Here is a tiny trained network, its code and every weight. The questions are about switching its units off for an input and a class, where a switched-off unit gives its printed mean instead of its output.

import numpy as np


def w(rows, s, z=0):
    codes = np.array(rows[::2]) - 128.0
    scale = np.full(codes.shape[1], s)
    scale[-1] = z or s
    return codes * scale


def f(y):
    return y / 2 * (1 + np.tanh(0.7978845608 * (y + 0.044715 * y**3)))


def log_softmax(a):
    a = a - a.max(-1, keepdims=True)
    return a - np.log(np.exp(a).sum(-1, keepdims=True))


def net(x, mask):
    res = np.array(x, float).reshape(1, 6) / 4 @ E
    y = f(res @ A[0][:, :-1].T + A[0][:, -1])
    res = res + np.where(mask, y, B[0][:, -1]) @ B[0][:, :-1]
    return log_softmax(res[-1] @ U[:, :-1].T + U[:, -1])


A, B = {}, {}
E = w([
[167,155,145,99,157,162],'x0',
[142,162,122,97,109,129],'x1',
[222,75,95,204,91,147],'x2',
[136,244,103,222,162,20],'x3',
[142,141,254,161,95,129],'x4',
[138,128,135,129,145,140],'x5',
],0.012)
A[0] = w([
[253,118,124,208,70,123,154],'N0',
[81,76,178,73,78,204,217],'N1',
[107,106,171,99,117,125,33],'N2',
[115,127,45,103,205,100,56],'N3',
[68,176,220,114,83,80,98],'N4',
[77,74,199,51,78,178,2],'N5',
[167,169,145,189,100,152,47],'N6',
[108,169,183,160,119,116,95],'N7',
[149,141,64,160,152,127,59],'N8',
[166,52,69,85,39,180,157],'N9',
[118,74,99,126,149,186,128],'N10',
[76,174,168,135,136,133,79],'N11',
[156,84,73,103,72,206,135],'N12',
[52,156,66,84,208,140,169],'N13',
],0.011,0.0086)
B[0] = w([
[121,125,52,123,62,194,217],'N0',
[84,72,93,79,54,165,251],'N1',
[103,126,144,150,86,176,139],'N2',
[6,171,145,129,83,186,165],'N3',
[165,104,145,146,189,121,185],'N4',
[37,200,172,195,62,150,203],'N5',
[130,157,135,174,129,143,152],'N6',
[155,133,156,122,135,101,161],'N7',
[185,79,84,91,129,115,150],'N8',
[141,103,171,129,220,64,221],'N9',
[148,103,155,112,136,95,177],'N10',
[147,122,168,127,135,96,153],'N11',
[185,117,148,123,176,115,200],'N12',
[84,146,117,102,52,144,210],'N13',
],0.011,0.017)
U = w([
[112,95,92,98,101,155,19],'0',
[93,168,149,176,101,156,251],'1',
[160,105,162,133,252,104,151],'2',
],0.015,0.0021)

Each question gives the input, the list of numbers given to net, and the class t.
The units are the neurons (one row each of A and B). Each row of codes is followed by its name. A weight is (code - 128) times the scale printed after its matrix; where a second scale follows, it is the last column's (A, B and U).
mask holds one flag per neuron, in row order. A switched-off neuron (its flag False) gives its mean, the last column of its row in B, instead of its output. The means were averaged over made-up inputs and are rounded, as every weight is.
A unit's drop is (log p(t) with every unit on - log p(t) with that unit switched off) / (log p(t) with every unit on - log p(t) with every unit switched off).
unit that matters most: the unit with the biggest drop
top k neurons: the k neurons with the biggest drops, biggest first
drop when u is switched off: that unit's drop, to one decimal
input [6,-7,-5,3,-8,6], class 1: top 3 neurons	[N3 N1 N0]
input [0,-7,3,8,-6,1], class 0: top neuron	[N8]
input [-1,-6,0,3,5,8], class 2: top 3 neurons	[N5 N1 N13]
input [-7,-5,-2,2,-7,7], class 1: top 3 neurons	[N1 N3 N0]
input [-1,7,-3,-5,4,8], class 1: top 2 neurons	[N5 N0]
input [3,0,1,-3,-8,-4], class 2: top 3 neurons	[N9 N0 N12]
input [-4,3,-7,-6,1,-8], class 1: top 2 neurons	[N5 N0]
input [-3,0,5,5,-3,3], class 0: top 3 neurons	[N5 N8 N0]
input [-1,-1,4,8,-7,-4], class 0: top 3 neurons	[N8 N5 N0]
input [-7,-7,1,0,-4,8], class 2: top 2 neurons	[N1 N0]
input [0,-2,-2,-5,3,3], class 1: top 3 neurons	[N5 N0 N8]
input [-1,8,-5,2,-8,-1], class 1: top 2 neurons	[N3 N1]
input [6,-7,5,0,-7,-6], class 2: top 3 neurons	[N1 N9 N12]
input [-2,-4,8,-3,-2,-6], class 2: unit that matters most	N9
input [-5,2,-8,2,-7,1], class 1: drop when N1 is switched off	0.5
input [4,-7,-3,-7,4,5], class 1: drop when N8 is switched off	0.1
input [4,7,-7,-8,7,5], class 1: drop when N5 is switched off	4.8
input [0,-2,3,-5,-2,-5], class 2: drop when N9 is switched off	0.4
